Below are the code and all the weights of a small trained network. Each question names an input and a class and asks about switching units off, where a switched-off unit gives its printed mean instead of its output.

import numpy as np


def w(rows, s, z=0):
    codes = np.array(rows[::2]) - 128.0
    scale = np.full(codes.shape[1], s)
    scale[-1] = z or s
    return codes * scale


def f(y):
    return y / 2 * (1 + np.tanh(0.7978845608 * (y + 0.044715 * y**3)))


def log_softmax(a):
    a = a - a.max(-1, keepdims=True)
    return a - np.log(np.exp(a).sum(-1, keepdims=True))


def net(x, mask):
    res = np.array(x, float).reshape(1, 5) / 4 @ E
    y = f(res @ A[0][:, :-1].T + A[0][:, -1])
    res = res + np.where(mask, y, B[0][:, -1]) @ B[0][:, :-1]
    return log_softmax(res[-1] @ U[:, :-1].T + U[:, -1])


A, B = {}, {}
E = w([
[194,94,135,141,165,152],'x0',
[106,96,79,1,62,159],'x1',
[105,163,62,151,61,132],'x2',
[95,60,62,126,161,65],'x3',
[88,83,142,164,156,128],'x4',
],0.0083)
A[0] = w([
[81,127,85,210,151,28,199],'N0',
[113,48,125,137,199,103,164],'N1',
[93,38,102,130,203,94,198],'N2',
[97,118,78,46,2,169,255],'N3',
[202,91,139,78,170,128,171],'N4',
[223,150,143,127,166,122,230],'N5',
[198,143,202,190,195,166,145],'N6',
[177,199,148,166,59,159,70],'N7',
[178,70,140,71,165,146,137],'N8',
[124,47,149,122,179,98,139],'N9',
],0.0076,0.0039)
B[0] = w([
[119,219,65,193,137,81,214],'N0',
[79,96,117,127,222,78,183],'N1',
[79,90,84,133,184,60,199],'N2',
[185,138,13,89,36,133,254],'N3',
[115,202,130,158,172,117,166],'N4',
[148,155,147,222,157,140,192],'N5',
[164,2,183,159,167,181,216],'N6',
[84,79,85,152,163,84,159],'N7',
[86,189,131,137,152,87,157],'N8',
[72,119,138,117,203,91,167],'N9',
],0.0086,0.0082)
U = w([
[132,231,139,121,88,128,158],'0',
[87,147,84,170,165,68,186],'1',
[208,78,211,176,146,217,121],'2',
[63,89,216,103,150,125,89],'3',
[126,86,108,67,115,116,2],'4',
[179,105,62,73,2,158,156],'5',
],0.0093,0.0056)

Each question gives the input, the list of numbers given to net, and the class t.
The units are the neurons (one row each of A and B). Each row of codes is followed by its name. A weight is (code - 128) times the scale printed after its matrix; where a second scale follows, it is the last column's (A, B and U).
mask holds one flag per neuron, in row order. A switched-off neuron (its flag False) gives its mean, the last column of its row in B, instead of its output. The means were averaged over made-up inputs and are rounded, as every weight is.
A unit's drop is (log p(t) with every unit on - log p(t) with that unit switched off) / (log p(t) with every unit on - log p(t) with every unit switched off).
The circuit of an input: a set's keep is (log p(t) with only the set's units on - log p(t) with every unit switched off) / (log p(t) with every unit on - log p(t) with every unit switched off). Starting from all 10 units, units are removed one at a time, each time the one whose removal leaves the highest keep (on an exact tie, the one counted first), for as long as the keep stays at least 0.8.
units of the circuit, in order: the units of the circuit, biggest drop first
top k neurons: the k neurons with the biggest drops, biggest first
drop of u: that unit's drop, to one decimal
input [-1,-2,0,-3,-4], class 2: units of the circuit, in order : (N3; N0; N2)
input [-8,-8,-2,-8,-4], class 2: units of the circuit, in order : (N6)
input [4,-2,-5,1,-6], class 2: units of the circuit, in order : (N6; N0)
input [-2,-3,-6,0,0], class 3: units of the circuit, in order : (N3; N0)
input [-8,-5,-6,-1,3], class 3: top 2 neurons : (N3; N6)
input [-8,0,-7,-2,-7], class 5: top 2 neurons : (N0; N1)
input [0,1,-4,-4,-6], class 2: top 4 neurons : (N0; N3; N5; N2)
input [1,-7,2,-4,-1], class 2: drop of N3 : 0.0
input [-1,4,-2,3,-4], class 5: drop of N3 : 0.2
input [4,0,3,2,-6], class 5: drop of N0 : 0.2
